Below are the code and all the weights of a small trained network. Each question names an input and a target symbol and asks about switching units off, where a switched-off unit gives its printed mean instead of its output.

import numpy as np


def w(rows, s, z=0):
    codes = np.array(rows[::2]) - 128.0
    scale = np.full(codes.shape[1], s)
    scale[-1] = z or s
    return codes * scale


def f(y):
    return np.maximum(y, 0)


def softmax(a):
    e = np.exp(a - a.max(-1, keepdims=True))
    return e / e.sum(-1, keepdims=True)


def log_softmax(a):
    a = a - a.max(-1, keepdims=True)
    return a - np.log(np.exp(a).sum(-1, keepdims=True))


def net(x, mask):
    ids = ['αβγδεζηλμξστψω'.index(c) for c in x.split()]
    T = len(ids)
    res = E[ids] + P[:T]
    q, k, v = (res @ M[0].T for M in (Q, K, V))
    z = softmax(np.where(np.tri(T) > 0, q @ k.T / 4**0.5, -1e9)) @ v
    res = res + np.where(mask[0], z, O[0][:, -1]) @ O[0][:, :-1]
    y = f(res @ A[0][:, :-1].T + A[0][:, -1])
    res = res + np.where(mask[1:9], y, B[0][:, -1]) @ B[0][:, :-1]
    return log_softmax(res[-1] @ U[:, :-1].T + U[:, -1])


Q, K, V, O, A, B = {}, {}, {}, {}, {}, {}
E = w([
[93,146,2,93,98,104,90],'α',
[222,52,49,186,172,112,90],'β',
[83,98,102,63,68,67,182],'γ',
[151,54,146,106,198,55,6],'δ',
[183,166,117,150,64,28,178],'ε',
[90,37,141,184,135,17,154],'ζ',
[58,71,163,79,108,138,152],'η',
[82,30,174,95,170,114,108],'λ',
[143,70,93,66,49,175,52],'μ',
[122,101,229,70,138,55,126],'ξ',
[156,86,162,242,73,176,195],'σ',
[87,57,37,87,126,130,152],'τ',
[17,114,93,124,168,118,53],'ψ',
[43,142,94,92,75,114,101],'ω',
],0.0083)
P = w([
[148,92,68,37,176,132,129],'0',
[133,87,75,64,148,115,110],'1',
[136,78,84,85,128,111,105],'2',
[140,75,91,103,111,102,98],'3',
[138,66,97,121,91,94,95],'4',
[142,61,101,137,80,85,89],'5',
[142,56,108,153,62,91,88],'6',
[149,46,99,165,48,84,92],'7',
[142,40,111,183,38,83,87],'8',
[148,37,119,197,32,76,78],'9',
[143,40,124,211,21,76,80],'10',
[149,31,124,220,3,74,72],'11',
],0.0033)
Q[0] = w([
[169,253,166,144,197,213,156],'H0',
[134,115,120,109,116,108,87],'H0',
[139,143,104,130,127,131,139],'H0',
[110,161,113,124,148,156,124],'H0',
],0.067)
K[0] = w([
[114,138,126,3,166,120,94],'H0',
[138,148,135,151,112,108,63],'H0',
[121,134,86,105,101,135,124],'H0',
[70,145,87,120,133,122,103],'H0',
],0.036)
V[0] = w([
[202,213,117,153,131,111,122],'H0',
[162,150,192,120,157,7,184],'H0',
[155,115,34,181,175,87,124],'H0',
[192,112,172,62,93,116,34],'H0',
],0.017)
O[0] = w([
[71,44,95,108,72,80,67,54],'H0',
[238,94,168,99,79,67,22,179],'H0',
[134,69,123,206,60,204,106,254],'H0',
[144,87,96,2,196,171,131,111],'H0',
],0.011,0.006)
A[0] = w([
[165,121,111,107,148,98,95,86],'N0',
[195,159,110,129,148,135,142,254],'N1',
[70,244,123,148,136,44,51,45],'N2',
[25,201,233,87,101,102,144,144],'N3',
[115,68,195,167,254,97,154,66],'N4',
[158,144,166,104,117,83,253,166],'N5',
[97,208,118,56,25,106,180,179],'N6',
[44,119,57,121,137,51,147,146],'N7',
],0.017,0.0049)
B[0] = w([
[86,155,131,97,114,96,171,251],'N0',
[163,141,107,150,216,122,84,255],'N1',
[175,107,245,51,153,195,133,152],'N2',
[76,87,114,144,215,31,162,190],'N3',
[56,116,214,147,90,156,40,185],'N4',
[185,107,153,119,67,136,225,248],'N5',
[98,57,90,92,93,175,42,193],'N6',
[157,254,98,122,88,78,104,192],'N7',
],0.022,0.0067)
U = w([
[125,224,88,146,95,129,143,125],'α',
[86,50,99,174,87,195,86,209],'β',
[241,82,133,52,119,150,156,3],'γ',
[93,99,131,55,203,150,74,100],'δ',
[146,85,137,87,39,57,115,59],'ε',
[218,138,143,192,162,79,72,197],'ζ',
[128,67,177,126,163,108,170,39],'η',
[136,127,223,129,113,176,111,33],'λ',
[144,182,131,48,124,215,125,119],'μ',
[152,187,173,72,173,116,186,91],'ξ',
[125,169,187,163,82,113,163,152],'σ',
[150,175,145,165,144,161,254,199],'τ',
[38,167,156,185,155,127,139,137],'ψ',
[89,120,48,113,206,92,185,169],'ω',
],0.0052,0.0042)

Each question gives the input, a string of symbols that net reads in full, and the target symbol t.
The units are the heads (4 rows each of Q, K, V and O) and the neurons (one row each of A and B). Each row of codes is followed by its name. A weight is (code - 128) times the scale printed after its matrix; where a second scale follows, it is the last column's (O, A, B and U).
mask holds one flag per unit, heads first, then neurons. A switched-off unit (its flag False) gives its mean, the last column of its rows in O or B, instead of its output. The means were averaged over made-up inputs and are rounded, as every weight is.
A unit's drop is (log p(t) with every unit on - log p(t) with that unit switched off) / (log p(t) with every unit on - log p(t) with every unit switched off).
The circuit of an input: a set's keep is (log p(t) with only the set's units on - log p(t) with every unit switched off) / (log p(t) with every unit on - log p(t) with every unit switched off). Starting from all 9 units, units are removed one at a time, each time the one whose removal leaves the highest keep (on an exact tie, the one counted first), for as long as the keep stays at least 0.8.
units of the circuit, in order: the units of the circuit, biggest drop first
k most important neurons: the k neurons with the biggest drops, biggest first
drop when u is switched off: that unit's drop, to one decimal
input τ σ σ λ τ ψ σ α, target μ: 3 most important neurons -> (N2 N7 N6)
input λ β ζ σ α ζ ζ ω τ γ ξ ω, target δ: units of the circuit, in order -> (H0 N6 N2 N3)
input ω ε τ γ γ ψ ω γ ε ζ ω, target ζ: units of the circuit, in order -> (H0 N5)
input τ ε ω γ ω τ γ, target ε: units of the circuit, in order -> (H0)
input μ τ γ μ ξ τ μ η τ η ω, target ω: units of the circuit, in order -> (H0 N3)
input ξ σ τ δ ζ γ γ, target ε: 2 most important neurons -> (N6 N7)
input λ λ γ ζ σ τ λ γ η ω ξ, target η: units of the circuit, in order -> (H0 N3 N2 N5)
input α τ ξ σ ζ γ λ, target ψ: units of the circuit, in order -> (H0 N4 N3)
input ζ τ ω α σ η, target ω: 2 most important neurons -> (N3 N4)
input ζ γ λ ξ τ η τ, target ζ: 2 most important neurons -> (N1 N5)
input β η ε η τ γ γ λ α τ γ δ, target ε: units of the circuit, in order -> (H0 N0)
input σ η τ, target α: units of the circuit, in order -> (H0 N7)
input ω γ ω ω ψ λ τ ω λ, target λ: units of the circuit, in order -> (N4 H0)
input β σ β ε τ τ τ ω γ δ ζ, target σ: 2 most important neurons -> (N7 N4)
input ε δ μ τ γ ω δ μ, target ε: 2 most important neurons -> (N0 N1)
input τ η ξ α ω ε τ τ ψ τ λ α, target ε: 2 most important neurons -> (N0 N1)
input τ γ ξ, target ξ: 4 most important neurons -> (N0 N1 N5 N6)
input λ μ τ ω α ξ, target ξ: 2 most important neurons -> (N0 N1)
input α δ ε α β γ τ γ β ε, target ε: 2 most important neurons -> (N1 N0)
input γ λ γ ξ τ γ σ δ λ ε, target γ: 3 most important neurons -> (N2 N5 N6)
input γ μ τ α λ ψ ε γ τ λ α λ, target ε: drop when N0 is switched off -> 0.2
